Here is a tiny trained network, its code and every weight. The questions are about switching its units off for an input and a class, where a switched-off unit gives its printed mean instead of its output.

import numpy as np


def w(rows, s, z=0):
    codes = np.array(rows[::2]) - 128.0
    scale = np.full(codes.shape[1], s)
    scale[-1] = z or s
    return codes * scale


def f(y):
    return np.maximum(y, 0)


def log_softmax(a):
    a = a - a.max(-1, keepdims=True)
    return a - np.log(np.exp(a).sum(-1, keepdims=True))


def net(x, mask):
    res = np.array(x, float).reshape(1, 7) / 4 @ E
    y = f(res @ A[0][:, :-1].T + A[0][:, -1])
    res = res + np.where(mask, y, B[0][:, -1]) @ B[0][:, :-1]
    return log_softmax(res[-1] @ U[:, :-1].T + U[:, -1])


A, B = {}, {}
E = w([
[48,117,141,178,65,114,160,141,149,5,36],'x0',
[117,180,156,136,173,217,158,132,55,125,120],'x1',
[131,191,140,70,137,53,130,187,205,117,64],'x2',
[194,110,173,75,136,86,161,166,136,132,138],'x3',
[100,108,166,92,113,195,204,143,73,88,77],'x4',
[72,164,79,109,183,170,118,158,173,163,185],'x5',
[155,127,102,163,91,121,57,75,112,131,159],'x6',
],0.011)
A[0] = w([
[237,116,141,45,166,72,120,128,99,150,136,154],'n1',
[58,137,152,142,156,186,136,172,128,56,81,221],'n2',
[49,144,146,115,83,23,168,154,222,88,102,213],'n3',
[94,85,164,193,67,188,186,81,33,80,96,225],'n4',
[167,154,123,158,192,255,168,87,76,183,188,219],'n5',
[161,105,61,141,72,39,60,134,156,154,176,176],'n6',
[224,104,179,46,149,62,149,106,135,174,84,254],'n7',
[146,122,76,101,247,197,73,158,132,212,166,198],'n8',
[103,78,28,183,84,30,77,105,175,136,161,208],'n9',
],0.0085,0.003)
B[0] = w([
[172,84,148,87,106,113,159,182,129,172,188,206],'n1',
[66,151,74,125,126,154,172,135,132,76,77,200],'n2',
[124,175,158,58,180,104,133,82,183,97,75,233],'n3',
[57,71,81,188,6,180,182,126,92,69,118,222],'n4',
[49,157,67,138,188,205,119,147,72,149,219,242],'n5',
[141,105,133,129,99,69,46,85,204,184,157,208],'n6',
[158,146,187,104,107,83,177,203,126,142,194,213],'n7',
[137,184,116,112,151,149,92,117,103,174,188,249],'n8',
[140,61,139,152,174,99,64,39,171,125,124,218],'n9',
],0.011,0.017)
U = w([
[197,61,133,137,110,47,2,45,197,188,119,134],'0',
[101,212,77,111,229,217,70,120,25,225,208,54],'1',
[248,145,190,42,55,66,161,229,130,194,150,145],'2',
[98,224,123,41,170,124,164,120,176,85,27,5],'3',
[96,11,88,195,26,200,181,125,18,66,100,150],'4',
],0.0091,0.0021)

Each question gives the input, the list of numbers given to net, and the class t.
The units are the neurons (one row each of A and B). Each row of codes is followed by its name. A weight is (code - 128) times the scale printed after its matrix; where a second scale follows, it is the last column's (A, B and U).
mask holds one flag per neuron, in row order. A switched-off neuron (its flag False) gives its mean, the last column of its row in B, instead of its output. The means were averaged over made-up inputs and are rounded, as every weight is.
A unit's drop is (log p(t) with every unit on - log p(t) with that unit switched off) / (log p(t) with every unit on - log p(t) with every unit switched off).
The circuit of an input: a set's keep is (log p(t) with only the set's units on - log p(t) with every unit switched off) / (log p(t) with every unit on - log p(t) with every unit switched off). Starting from all 9 units, units are removed one at a time, each time the one whose removal leaves the highest keep (on an exact tie, the one counted first), for as long as the keep stays at least 0.8.
units of the circuit, in order: the units of the circuit, biggest drop first
k most important neurons: the k neurons with the biggest drops, biggest first
drop of u: that unit's drop, to one decimal
input [0,6,-8,-4,-1,-5,-7], class 4: units of the circuit, in order => (n4)
input [1,-6,7,3,-4,5,-5], class 0: 2 most important neurons => (n6; n9)
input [2,8,6,3,0,-2,7], class 3: 3 most important neurons => (n4; n5; n1)
input [-4,0,-5,8,7,-2,-4], class 4: 2 most important neurons => (n4; n5)
input [-7,-2,4,-5,-7,1,-5], class 0: 2 most important neurons => (n6; n5)
input [1,1,8,3,3,-7,-7], class 2: 3 most important neurons => (n7; n1; n5)
input [-5,2,-7,-1,-8,-8,5], class 0: 2 most important neurons => (n6; n9)
input [5,-3,3,0,-4,-8,-4], class 3: 2 most important neurons => (n3; n1)
input [-1,-3,4,-8,-3,1,-5], class 0: drop of n5 => 0.0
input [-3,5,3,6,-3,2,-7], class 2: drop of n1 => 0.3
input [4,7,0,1,-2,2,-8], class 4: drop of n4 => 0.1
